Below is a small trained network, with its code and all its weights. Each question gives an input and a class and asks what happens when units are switched off, that is, made to give their printed mean instead of their output.

import numpy as np


def w(rows, s, z=0):
    codes = np.array(rows[::2]) - 128.0
    scale = np.full(codes.shape[1], s)
    scale[-1] = z or s
    return codes * scale


def norm(h):
    return h / np.sqrt((h * h).mean(-1, keepdims=True) + 1e-5)


def f(y):
    return y / 2 * (1 + np.tanh(0.7978845608 * (y + 0.044715 * y**3)))


def log_softmax(a):
    a = a - a.max(-1, keepdims=True)
    return a - np.log(np.exp(a).sum(-1, keepdims=True))


def net(x, mask):
    res = np.array(x, float).reshape(1, 6) / 4 @ E
    u = 0
    for l in range(4):
        y = f(norm(res) @ A[l][:, :-1].T + A[l][:, -1])
        res = res + np.where(mask[u : u + 9], y, B[l][:, -1]) @ B[l][:, :-1]
        u += 9
    return log_softmax(norm(res)[-1] @ U[:, :-1].T + U[:, -1])


A, B = {}, {}
E = w([
[142,45,204],'x0',
[129,129,127],'x1',
[205,55,74],'x2',
[130,129,128],'x3',
[126,129,129],'x4',
[3,83,75],'x5',
],0.0073)
A[0] = w([
[54,187,199,75],'0.n1',
[36,62,111,49],'0.n2',
[40,148,223,63],'0.n3',
[114,127,134,105],'0.n4',
[159,40,46,80],'0.n5',
[100,181,32,5],'0.n6',
[33,72,97,58],'0.n7',
[87,8,237,19],'0.n8',
[62,193,138,39],'0.n9',
],0.013,0.0028)
B[0] = w([
[129,50,139,230],'0.n1',
[154,154,187,244],'0.n2',
[116,58,106,236],'0.n3',
[115,122,121,125],'0.n4',
[63,32,126,227],'0.n5',
[94,218,74,198],'0.n6',
[139,160,203,250],'0.n7',
[251,187,6,253],'0.n8',
[135,89,89,192],'0.n9',
],0.021,0.0047)
A[1] = w([
[91,9,94,86],'1.n1',
[202,146,215,140],'1.n2',
[69,165,143,129],'1.n3',
[112,147,68,155],'1.n4',
[102,81,228,157],'1.n5',
[97,134,68,126],'1.n6',
[105,148,66,81],'1.n7',
[61,179,162,96],'1.n8',
[96,168,39,6],'1.n9',
],0.014,0.0018)
B[1] = w([
[88,2,213,253],'1.n1',
[74,171,189,252],'1.n2',
[114,138,145,149],'1.n3',
[215,144,130,166],'1.n4',
[183,164,167,215],'1.n5',
[182,92,104,161],'1.n6',
[193,112,97,157],'1.n7',
[97,133,165,159],'1.n8',
[249,127,64,180],'1.n9',
],0.017,0.0058)
A[2] = w([
[182,130,43,230],'2.n1',
[162,156,229,58],'2.n2',
[133,145,188,171],'2.n3',
[16,228,143,149],'2.n4',
[172,130,81,36],'2.n5',
[4,29,72,174],'2.n6',
[115,154,198,246],'2.n7',
[130,153,20,203],'2.n8',
[77,92,88,25],'2.n9',
],0.012,0.0012)
B[2] = w([
[231,150,131,229],'2.n1',
[74,188,138,254],'2.n2',
[99,169,165,202],'2.n3',
[198,181,252,206],'2.n4',
[171,148,71,168],'2.n5',
[153,3,244,205],'2.n6',
[100,185,192,231],'2.n7',
[191,131,79,187],'2.n8',
[116,102,177,123],'2.n9',
],0.017,0.0052)
A[3] = w([
[140,191,67,49],'3.n1',
[105,128,148,78],'3.n2',
[159,179,24,166],'3.n3',
[250,173,132,150],'3.n4',
[164,114,144,22],'3.n5',
[111,233,152,119],'3.n6',
[180,123,187,1],'3.n7',
[166,130,156,191],'3.n8',
[155,66,128,209],'3.n9',
],0.014,0.00075)
B[3] = w([
[165,123,145,161],'3.n1',
[114,128,151,142],'3.n2',
[220,150,135,202],'3.n3',
[199,195,4,253],'3.n4',
[121,128,130,148],'3.n5',
[131,203,223,230],'3.n6',
[80,123,98,187],'3.n7',
[116,135,104,168],'3.n8',
[101,106,198,180],'3.n9',
],0.017,0.0072)
U = w([
[194,151,63,162],'0',
[94,24,141,67],'1',
[193,136,181,251],'2',
[26,252,137,21],'3',
],0.014,0.002)

Each question gives the input, the list of numbers given to net, and the class t.
The units are the neurons (one row each of A and B). Each row of codes is followed by its name. A weight is (code - 128) times the scale printed after its matrix; where a second scale follows, it is the last column's (A, B and U).
mask holds one flag per neuron, layer by layer. A switched-off neuron (its flag False) gives its mean, the last column of its row in B, instead of its output. The means were averaged over made-up inputs and are rounded, as every weight is.
A unit's drop is (log p(t) with every unit on - log p(t) with that unit switched off) / (log p(t) with every unit on - log p(t) with every unit switched off).
The circuit of an input: a set's keep is (log p(t) with only the set's units on - log p(t) with every unit switched off) / (log p(t) with every unit on - log p(t) with every unit switched off). Starting from the 12 units with the biggest drops (on a tie, the unit counted first), units are removed one at a time, each time the one whose removal leaves the highest keep (on an exact tie, the one counted first), for as long as the keep stays at least 0.8.
units of the circuit, in order: the units of the circuit, biggest drop first
k most important neurons: the k neurons with the biggest drops, biggest first
k most important neurons of layer l: the k neurons of layer l with the biggest drops, biggest first
drop when u is switched off: that unit's drop, to one decimal
input [-3,-6,8,-5,-6,5], class 1: units of the circuit, in order -> 0.n5
input [6,-8,6,2,6,-5], class 0: 3 most important neurons -> 0.n8, 0.n1, 0.n3
input [-7,-1,8,-7,-3,-5], class 1: units of the circuit, in order -> 0.n5, 0.n8, 1.n1
input [3,-6,-5,-4,-7,7], class 3: 4 most important neurons of layer 0 -> 0.n7, 0.n2, 0.n5, 0.n8
input [-7,-1,-4,4,2,6], class 0: 2 most important neurons -> 0.n6, 0.n9
input [-8,1,-4,-1,-6,-8], class 0: 2 most important neurons -> 0.n7, 0.n2
input [5,-5,-5,0,-1,4], class 0: 2 most important neurons -> 0.n8, 0.n5
input [-5,2,3,3,4,-8], class 3: 2 most important neurons -> 0.n8, 0.n6
input [-7,8,-7,2,-4,-7], class 0: 2 most important neurons -> 0.n7, 0.n2
input [4,3,3,6,2,7], class 3: 2 most important neurons -> 0.n7, 0.n2
input [-6,4,-8,-7,-3,-3], class 1: 2 most important neurons -> 0.n1, 0.n8
input [0,-1,-8,-1,7,8], class 1: 2 most important neurons -> 0.n3, 0.n1
input [4,-4,-5,-3,4,8], class 3: 2 most important neurons -> 0.n7, 0.n2
input [7,7,-5,6,-6,2], class 0: units of the circuit, in order -> 0.n8
input [0,-7,4,7,3,8], class 3: drop when 0.n7 is switched off -> 0.1
input [-2,5,-8,4,1,-1], class 1: drop when 0.n7 is switched off -> 0.0
input [2,8,7,-2,1,4], class 1: drop when 0.n5 is switched off -> 1.2
input [-4,3,-2,-2,-8,-6], class 3: 2 most important neurons of layer 0 -> 0.n8, 0.n6
input [6,6,4,4,2,-7], class 3: 2 most important neurons of layer 1 -> 1.n2, 1.n9
input [-1,-4,8,-3,-6,4], class 1: most important neuron -> 0.n5
